162   88  168  106  188   94
121   83  115   75   45   52
197  145  110  105   51   84
: 105

185  118   69   85  143  168   39
204  172  103  135  128  105  177
 79   83   98  172  191   72  105
: 191

133  160  129  113  135
125  134  129  121  127
141  131  130  198  134
: 130

126  107  125  145
195  183   93   92
149  177  157   95
: 177

128  112   57  122  183
131  114  157  133  127
141  130  118  138  138
: 118

 79  208  102  143
 91  109  167  141
120  100  114  118
: 100

113  170  146  179  136  134  139
120  171  110  170  116  133  130
210   79  182  120  132   71   96
: 132
---
[41, 67, 137, 102, 149, 126, 92]	137
[40, 77, 194, 191, 109, 74, 64]	194
[177, 193, 107, 138, 116, 152, 148]	107
[136, 147, 145, 156, 146, 61, 186]	145
[119, 127, 54, 162, 117, 65, 137]	54
[180, 181, 105, 152, 162, 82, 207]	105
---
181	192	55	214 => 55
84	167	83	58	129 => 83
66	214	197	91	178	147	97 => 197
155	105	60	97	140 => 60
165	187	191	47	67	61 => 191
101	127	193	143	93	125 => 193
85	112	201	183	54 => 201
47	157	173	165	193 => 173
212	85	198	128 => 198
158	93	97	200 => 97
---
Q: [ 78,  82, 202, 142, 181]
A: 78, 181

Q: [172, 174, 197, 178, 184]
A: 172, 184

Q: [145, 153, 105, 179, 141,  37,  78]
A: 145, 78

Q: [161,  66, 201, 137, 127]
A: 161, 127

Q: [130, 188,  92, 201]
A: 130, 201

Q:
array([[138, 167, 117, 118, 106],
       [175, 158, 126, 105, 109],
       [122, 205, 139, 105,  97]])
A: 138, 97

Q: [146, 131, 111, 211, 144, 127]
A: 146, 127

Q: [117, 156, 145, 202, 155, 139, 133]
A: 117, 133
---
[83, 204, 74, 195] yields 195
[190, 41, 97, 59, 153, 160, 141] yields 141
[164, 136, 54, 93, 150, 128, 163] yields 163
[113, 137, 217, 132, 157] yields 157
[208, 195, 116, 143, 94] yields 94
[148, 177, 173, 197, 61, 110] yields 110
[50, 129, 124, 111] yields 111
[211, 45, 195, 170, 91, 77] yields 77
[129, 175, 195, 178] yields 178
[154, 209, 134, 159, 187, 108, 120] yields 120
---
[[157 220 165 139 112]
 [ 69 151 219 113  50]
 [142 174 117 205 165]] ans = 205

[141  85 202 159  69] ans = 159

[ 43 187 106 135  54] ans = 135

[ 60  95 186 126 114] ans = 126

[[150  64  85 150]
 [ 64 149 145  61]
 [150  50 123  53]] ans = 123

[201 145 157 213] ans = 157

[106 120 193 177 172 175] ans = 172
---
130   62  131  153   88   44 ans = 131
116  185  210  139  179  118 ans = 210
 76  174  114  200  143  179 ans = 114
193  180  173  183  196  179 ans = 173
149   65  175  154  205  189 ans = 175
103  157   94   74   41  202 ans = 94
 42  182  132  200  127  183 ans = 132
157  198   97  150  178  126 ans = 97
141  161  182  116  196   80 ans = 182
---
[174, 113, 154, 161, 217] value 154, 217
[93, 202, 171, 68, 124] value 171, 202
[[117, 96, 178, 178, 124, 157, 213], [200, 81, 119, 119, 141, 108, 189], [86, 92, 120, 120, 137, 99, 215]] value 119, 215
[169, 133, 97, 132, 197] value 97, 197
[72, 130, 194, 169, 109] value 194, 194
[117, 193, 188, 105, 176] value 188, 193
[177, 198, 108, 134, 97] value 108, 198
[55, 103, 122, 144, 101] value 122, 144
---
[175, 215, 206, 183]: 175, 183

[146, 200,  70,  64,  88]: 146, 88

array([[160, 182,  82,  70,  78, 121],
       [123,  86,  94, 179,  41, 157],
       [139, 153,  97, 136, 114, 167]]): 160, 167

[ 83, 190, 100, 143, 199]: 83, 199

array([[122, 109,  85,  62,  71],
       [109, 129, 125, 145, 108],
       [ 69,  88, 119, 166,  82]]): 122, 82

[ 92, 126, 205, 121,  62,  51, 155]: 92, 155

[ 39, 181,  94, 101, 190, 145]: 39, 145

[147, 135,  65, 127,  50, 123]: 147, 123

array([[172, 168,  59,  82, 120, 188],
       [215,  90,  71,  92, 136, 144]]): 172, 144
---
(91, 106, 119, 41, 95) → 91
(182, 107, 65, 191, 196, 125, 92) → 92
(72, 49, 112, 192, 52, 66) → 52
(162, 193, 44, 129, 122, 181) → 122
(125, 76, 115, 202, 175, 89) → 89
((117, 139, 54, 165), (151, 116, 75, 174)) → 75
